Below are the code and all the weights of a small trained network. Each question names an input and a target symbol and asks about switching units off, where a switched-off unit gives its printed mean instead of its output.

import numpy as np


def w(rows, s, z=0):
    codes = np.array(rows[::2]) - 128.0
    scale = np.full(codes.shape[1], s)
    scale[-1] = z or s
    return codes * scale


def norm(h):
    return h / np.sqrt((h * h).mean(-1, keepdims=True) + 1e-5)


def f(y):
    return np.maximum(y, 0)


def softmax(a):
    e = np.exp(a - a.max(-1, keepdims=True))
    return e / e.sum(-1, keepdims=True)


def log_softmax(a):
    a = a - a.max(-1, keepdims=True)
    return a - np.log(np.exp(a).sum(-1, keepdims=True))


def net(x, mask):
    ids = ['ΓΔΘΛΦΨΩαεη'.index(c) for c in x.split()]
    T = len(ids)
    res = E[ids] + P[:T]
    u = 0
    for l in range(3):
        q, k, v = (norm(res) @ M[l].T for M in (Q, K, V))
        z = softmax(np.where(np.tri(T) > 0, q @ k.T / 2**0.5, -1e9)) @ v
        res = res + np.where(mask[u], z, O[l][:, -1]) @ O[l][:, :-1]
        u += 1
        y = f(norm(res) @ A[l][:, :-1].T + A[l][:, -1])
        res = res + np.where(mask[u : u + 4], y, B[l][:, -1]) @ B[l][:, :-1]
        u += 4
    return log_softmax(norm(res)[-1] @ U[:, :-1].T + U[:, -1])


Q, K, V, O, A, B = {}, {}, {}, {}, {}, {}
E = w([
[121,175,120,78,152,222,201,174,160,195,169],'Γ',
[146,88,87,82,79,127,138,254,74,123,132],'Δ',
[164,187,165,142,51,190,94,148,143,100,103],'Θ',
[136,100,172,180,192,163,63,133,141,35,124],'Λ',
[91,95,133,75,81,108,43,150,173,204,139],'Φ',
[104,113,238,124,35,131,100,166,178,183,44],'Ψ',
[165,180,132,117,228,134,153,200,90,87,248],'Ω',
[82,170,221,147,92,146,170,75,31,242,133],'α',
[116,164,123,119,122,172,153,185,197,162,107],'ε',
[130,126,184,177,92,155,230,115,250,117,196],'η',
],0.0056)
P = w([
[94,92,131,132,174,170,119,97,139,145,83],'0',
[112,103,127,129,191,154,106,78,145,169,62],'1',
[89,220,251,16,131,118,185,69,170,107,110],'2',
[53,81,121,187,137,137,158,177,122,113,155],'3',
[120,138,78,150,170,144,108,102,135,167,76],'4',
[176,208,199,103,76,47,143,132,126,123,116],'5',
[40,74,111,180,132,143,166,193,117,124,160],'6',
[123,128,71,145,165,131,117,102,124,170,86],'7',
[142,175,153,91,41,80,178,101,95,131,144],'8',
[31,81,150,200,143,119,160,190,82,94,172],'9',
[130,121,78,146,172,141,111,99,125,177,92],'10',
[122,176,145,71,26,97,181,69,54,128,149],'11',
],0.0036)
Q[0] = w([
[152,122,108,157,196,94,130,17,144,122,124],'0.h0',
[117,115,152,146,22,143,112,69,189,141,2],'0.h0',
],0.0062)
K[0] = w([
[107,149,253,156,167,94,117,61,206,92,174],'0.h0',
[122,141,171,146,46,145,96,97,208,140,32],'0.h0',
],0.0066)
V[0] = w([
[155,11,54,198,187,138,124,173,118,108,69],'0.h0',
[178,210,169,7,29,53,213,221,123,202,168],'0.h0',
],0.0016)
O[0] = w([
[98,146,71,152,140,161,173,166,76,15,119,254],'0.h0',
[70,133,170,131,98,35,221,72,253,97,84,42],'0.h0',
],0.0052,0.00083)
A[0] = w([
[147,124,97,178,157,201,5,105,96,79,66,198],'0.n0',
[212,239,54,134,218,179,176,130,205,143,152,254],'0.n1',
[11,87,126,230,145,134,170,92,209,173,18,207],'0.n2',
[90,137,38,105,198,228,156,253,225,147,76,31],'0.n3',
],0.0027,0.00068)
B[0] = w([
[195,87,39,133,44,56,142,166,150,219,174,252],'0.n0',
[201,94,153,47,101,223,66,40,186,146,6,189],'0.n1',
[253,148,67,194,180,188,81,187,6,49,179,175],'0.n2',
[61,96,253,121,149,26,38,67,73,21,208,216],'0.n3',
],0.0036,0.0039)
Q[1] = w([
[19,103,184,225,157,178,150,153,49,103,185],'1.h0',
[228,179,4,64,73,114,162,97,100,164,42],'1.h0',
],0.0036)
K[1] = w([
[1,91,84,151,105,38,211,173,27,65,92],'1.h0',
[231,154,143,160,127,217,57,60,182,233,175],'1.h0',
],0.0046)
V[1] = w([
[108,157,104,253,191,164,94,110,122,142,125],'1.h0',
[143,147,120,91,96,91,168,93,100,133,93],'1.h0',
],0.0037)
O[1] = w([
[210,115,148,64,145,244,14,35,130,149,57,106],'1.h0',
[207,29,210,94,162,120,67,251,100,32,190,3],'1.h0',
],0.0032,0.002)
A[1] = w([
[68,105,170,138,251,62,82,44,197,123,175,69],'1.n0',
[157,119,176,158,91,60,113,154,220,96,141,253],'1.n1',
[127,194,168,31,108,212,84,25,105,205,123,219],'1.n2',
[116,93,102,124,210,167,137,212,136,92,145,182],'1.n3',
],0.003,0.00053)
B[1] = w([
[146,193,104,169,143,131,148,3,155,194,37,174],'1.n0',
[56,127,179,33,151,140,194,158,219,98,135,200],'1.n1',
[110,122,147,133,125,43,189,204,168,79,165,254],'1.n2',
[115,150,149,91,165,61,152,217,143,95,108,210],'1.n3',
],0.0044,0.0029)
Q[2] = w([
[185,94,126,54,106,79,138,138,156,101,71],'2.h0',
[1,95,136,233,170,109,186,244,76,49,191],'2.h0',
],0.0056)
K[2] = w([
[146,59,81,34,140,149,15,152,254,10,84],'2.h0',
[69,121,77,157,64,28,242,131,80,127,117],'2.h0',
],0.0047)
V[2] = w([
[102,93,18,62,117,135,131,113,253,54,33],'2.h0',
[130,206,168,167,89,105,176,84,41,206,209],'2.h0',
],0.0027)
O[2] = w([
[146,197,176,151,178,154,166,132,16,184,209,127],'2.h0',
[248,80,102,69,124,93,32,104,254,65,32,7],'2.h0',
],0.0047,0.0018)
A[2] = w([
[185,57,2,174,133,210,61,115,40,110,160,57],'2.n0',
[157,174,104,132,190,138,158,111,144,126,152,183],'2.n1',
[128,173,131,90,54,126,158,102,157,154,108,21],'2.n2',
[163,151,99,103,54,179,153,177,101,109,165,5],'2.n3',
],0.0049,0.0013)
B[2] = w([
[136,109,91,89,30,79,253,20,39,101,75,254],'2.n0',
[137,72,45,130,79,138,107,176,114,162,97,169],'2.n1',
[116,161,209,9,150,94,130,107,159,60,211,170],'2.n2',
[198,60,65,59,168,153,19,112,91,146,151,177],'2.n3',
],0.0044,0.0051)
U = w([
[69,180,221,70,127,88,228,40,212,160,101,73],'Γ',
[113,143,171,154,112,63,186,244,93,56,220,252],'Δ',
[216,96,127,41,104,154,22,155,116,121,237,43],'Θ',
[185,86,63,119,70,101,183,37,41,105,124,198],'Λ',
[62,127,77,162,112,72,67,109,158,254,155,113],'Φ',
[153,151,179,164,78,190,113,202,99,207,30,61],'Ψ',
[163,160,22,111,239,145,154,167,146,184,67,150],'Ω',
[165,42,87,131,127,72,81,140,246,57,34,100],'α',
[121,174,176,175,201,110,30,47,89,84,114,98],'ε',
[166,76,110,199,127,230,174,108,196,159,176,135],'η',
],0.0057,0.0012)

Each question gives the input, a string of symbols that net reads in full, and the target symbol t.
The units are the heads (2 rows each of Q, K, V and O) and the neurons (one row each of A and B). Each row of codes is followed by its name. A weight is (code - 128) times the scale printed after its matrix; where a second scale follows, it is the last column's (O, A, B and U).
mask holds one flag per unit, layer by layer, with each layer's heads first. A switched-off unit (its flag False) gives its mean, the last column of its rows in O or B, instead of its output. The means were averaged over made-up inputs and are rounded, as every weight is.
A unit's drop is (log p(t) with every unit on - log p(t) with that unit switched off) / (log p(t) with every unit on - log p(t) with every unit switched off).
The circuit of an input: a set's keep is (log p(t) with only the set's units on - log p(t) with every unit switched off) / (log p(t) with every unit on - log p(t) with every unit switched off). Starting from the 12 units with the biggest drops (on a tie, the unit counted first), units are removed one at a time, each time the one whose removal leaves the highest keep (on an exact tie, the one counted first), for as long as the keep stays at least 0.8.
circuit, biggest first: the units of the circuit, biggest drop first
most important unit: the unit with the biggest drop
top k neurons: the k neurons with the biggest drops, biggest first
top k neurons in layer l: the k neurons of layer l with the biggest drops, biggest first
drop when u is switched off: that unit's drop, to one decimal
input α Ω Δ Δ α Φ Ω Λ Λ Ω Ω Δ, target Θ: top neuron in layer 2 -> [2.n3]
input Λ Ω Λ, target Δ: top 3 neurons -> [1.n2; 0.n3; 0.n2]
input Γ Ω Θ Λ Λ Ω ε Ω ε α Δ Λ, target Θ: top 3 neurons -> [0.n3; 0.n2; 2.n0]
input Λ Λ Ω, target Γ: circuit, biggest first -> [0.h0; 1.n0]
input Ω Λ Γ Λ Λ Λ, target Λ: top 2 neurons -> [2.n0; 1.n2]
input Δ η Δ Ψ, target Δ: circuit, biggest first -> [0.n2; 1.h0]
input Φ Λ Λ Λ α Λ, target Λ: top 3 neurons in layer 0 -> [0.n3; 0.n0; 0.n1]
input α Ω Ω Δ Δ Θ Λ Ω Ω Θ ε, target ε: top 4 neurons -> [0.n3; 0.n2; 2.n0; 0.n1]
input Δ Θ Φ α ε Λ, target Γ: circuit, biggest first -> [0.h0; 1.n1]
input Λ Λ Λ Λ α Φ Φ, target α: circuit, biggest first -> [2.h0; 0.n1]
input Λ Δ Φ η Ω Ω Φ Ψ Δ Φ, target Δ: circuit, biggest first -> [0.n2; 0.h0; 1.h0]
input Λ Θ Λ Λ Λ Λ Λ η, target η: top 3 neurons -> [2.n0; 1.n2; 0.n2]
input ε Θ Ω Λ Λ Λ, target Θ: top 3 neurons in layer 0 -> [0.n3; 0.n0; 0.n2]
input ε Δ Λ Φ Λ Λ Λ Ψ, target Ψ: top 2 neurons -> [0.n2; 2.n0]
input Δ Δ Δ Ψ α Λ Ω, target α: circuit, biggest first -> [2.h0]
input ε Θ Λ Ω Γ Δ Ω Δ Ω Ω Λ Δ, target Θ: top 4 neurons -> [2.n3; 2.n0; 0.n3; 1.n2]
input α Ω Θ η Λ Φ Θ Λ Λ Θ, target α: top 2 neurons -> [1.n2; 0.n1]
input Δ Λ Θ Ω Λ α Ψ, target α: top 2 neurons -> [1.n2; 0.n2]
input Ω Δ Λ Λ Γ, target Γ: top 3 neurons -> [0.n3; 0.n1; 1.n2]
input Λ Φ Λ Λ Ψ η η Δ, target Δ: top 3 neurons in layer 0 -> [0.n3; 0.n0; 0.n1]
input Ω Ω Ω Θ Ω Λ, target Γ: most important unit -> 1.n1
input Δ ε Θ Ψ Δ Λ Δ Θ Ω Ω η, target η: top 3 neurons -> [0.n2; 2.n0; 0.n1]
input ε Δ Δ Θ Ω Δ Θ α α Φ, target α: top 2 neurons -> [1.n2; 0.n0]
input ε Δ Δ Λ Δ, target Δ: top 2 neurons -> [0.n3; 2.n0]
input Λ α Ω Φ ε Ω ε, target α: top 2 neurons -> [0.n2; 1.n2]
input Λ Λ Λ α Δ Λ Φ, target Δ: top 2 neurons -> [0.n2; 1.n3]
input Θ Φ ε Λ Θ, target Θ: most important unit -> 2.n3
input Γ η Δ Δ Ω, target Ω: top 2 neurons in layer 2 -> [2.n1; 2.n0]
input Δ α Δ α, target α: drop when 0.n2 is switched off -> 0.1
